Below are the code and all the weights of a small trained network. Each question names an input and a class and asks about switching units off, where a switched-off unit gives its printed mean instead of its output.

import numpy as np


def w(rows, s, z=0):
    codes = np.array(rows[::2]) - 128.0
    scale = np.full(codes.shape[1], s)
    scale[-1] = z or s
    return codes * scale


def norm(h):
    return h / np.sqrt((h * h).mean(-1, keepdims=True) + 1e-5)


def f(y):
    return y / 2 * (1 + np.tanh(0.7978845608 * (y + 0.044715 * y**3)))


def log_softmax(a):
    a = a - a.max(-1, keepdims=True)
    return a - np.log(np.exp(a).sum(-1, keepdims=True))


def net(x, mask):
    res = np.array(x, float).reshape(1, 5) / 4 @ E
    u = 0
    for l in range(3):
        y = f(norm(res) @ A[l][:, :-1].T + A[l][:, -1])
        res = res + np.where(mask[u : u + 7], y, B[l][:, -1]) @ B[l][:, :-1]
        u += 7
    return log_softmax(norm(res)[-1] @ U[:, :-1].T + U[:, -1])


A, B = {}, {}
E = w([
[254,122,58],'x0',
[167,180,234],'x1',
[44,157,204],'x2',
[96,165,110],'x3',
[98,161,54],'x4',
],0.0048)
A[0] = w([
[118,134,145,122],'L0N1',
[142,95,190,176],'L0N2',
[147,213,124,18],'L0N3',
[50,197,50,21],'L0N4',
[161,125,41,234],'L0N5',
[159,54,71,5],'L0N6',
[155,254,147,110],'L0N7',
],0.0081,0.0027)
B[0] = w([
[131,174,159,129],'L0N1',
[147,177,119,174],'L0N2',
[129,66,124,113],'L0N3',
[8,129,152,182],'L0N4',
[165,183,134,253],'L0N5',
[82,69,116,161],'L0N6',
[131,134,2,161],'L0N7',
],0.0069,0.0036)
A[1] = w([
[94,80,110,27],'L1N1',
[2,123,108,161],'L1N2',
[140,184,26,196],'L1N3',
[72,146,151,3],'L1N4',
[136,151,159,74],'L1N5',
[89,126,136,43],'L1N6',
[254,71,140,123],'L1N7',
],0.0073,0.0025)
B[1] = w([
[118,80,82,109],'L1N1',
[148,137,85,254],'L1N2',
[158,174,150,237],'L1N3',
[42,126,76,130],'L1N4',
[74,177,173,119],'L1N5',
[115,110,97,117],'L1N6',
[68,23,2,230],'L1N7',
],0.0082,0.0035)
A[2] = w([
[143,111,135,160],'L2N1',
[207,101,38,255],'L2N2',
[179,219,143,134],'L2N3',
[137,152,162,167],'L2N4',
[156,168,250,66],'L2N5',
[124,82,211,113],'L2N6',
[82,14,134,161],'L2N7',
],0.013,0.0031)
B[2] = w([
[110,156,86,132],'L2N1',
[253,162,78,255],'L2N2',
[213,135,171,165],'L2N3',
[148,136,7,137],'L2N4',
[175,126,213,166],'L2N5',
[183,184,170,139],'L2N6',
[181,167,98,165],'L2N7',
],0.0069,0.0097)
U = w([
[127,71,124,3],'0',
[159,177,251,130],'1',
[32,142,112,195],'2',
[208,105,13,208],'3',
],0.014,0.006)

Each question gives the input, the list of numbers given to net, and the class t.
The units are the neurons (one row each of A and B). Each row of codes is followed by its name. A weight is (code - 128) times the scale printed after its matrix; where a second scale follows, it is the last column's (A, B and U).
mask holds one flag per neuron, layer by layer. A switched-off neuron (its flag False) gives its mean, the last column of its row in B, instead of its output. The means were averaged over made-up inputs and are rounded, as every weight is.
A unit's drop is (log p(t) with every unit on - log p(t) with that unit switched off) / (log p(t) with every unit on - log p(t) with every unit switched off).
The circuit of an input: a set's keep is (log p(t) with only the set's units on - log p(t) with every unit switched off) / (log p(t) with every unit on - log p(t) with every unit switched off). Starting from the 12 units with the biggest drops (on a tie, the unit counted first), units are removed one at a time, each time the one whose removal leaves the highest keep (on an exact tie, the one counted first), for as long as the keep stays at least 0.8.
units of the circuit, in order: the units of the circuit, biggest drop first
k most important neurons: the k neurons with the biggest drops, biggest first
k most important neurons of layer l: the k neurons of layer l with the biggest drops, biggest first
drop of u: that unit's drop, to one decimal
input [1,-3,3,8,3], class 2: units of the circuit, in order -> (L0N4 L2N2)
input [-6,-2,-6,8,1], class 2: 2 most important neurons -> (L0N4 L2N2)
input [-4,5,-1,-3,3], class 1: units of the circuit, in order -> (L2N2)
input [-4,2,8,-1,2], class 2: 3 most important neurons -> (L2N2 L1N4 L0N5)
input [-6,0,-3,2,8], class 2: units of the circuit, in order -> (L0N4 L2N2)
input [-3,2,4,-1,2], class 2: 4 most important neurons -> (L0N5 L1N4 L2N2 L1N3)
input [-4,-6,2,1,-8], class 1: 3 most important neurons -> (L1N7 L0N7 L2N6)
input [-7,5,-7,-3,3], class 1: 2 most important neurons -> (L1N7 L2N2)
input [-7,-6,-2,-4,-8], class 1: 2 most important neurons -> (L1N7 L2N6)
input [-6,-1,-4,-6,-1], class 1: 2 most important neurons of layer 0 -> (L0N7 L0N2)
input [-2,3,7,-8,8], class 2: 2 most important neurons -> (L2N2 L0N5)
input [-3,4,-1,-8,4], class 1: 2 most important neurons of layer 2 -> (L2N2 L2N5)
input [-8,-8,-4,6,6], class 2: drop of L0N4 -> 0.3
input [-4,-3,4,-5,5], class 2: units of the circuit, in order -> (L2N2)
input [-7,0,-2,5,6], class 2: drop of L2N2 -> 0.1
input [-4,0,-5,3,5], class 2: drop of L2N2 -> 0.4
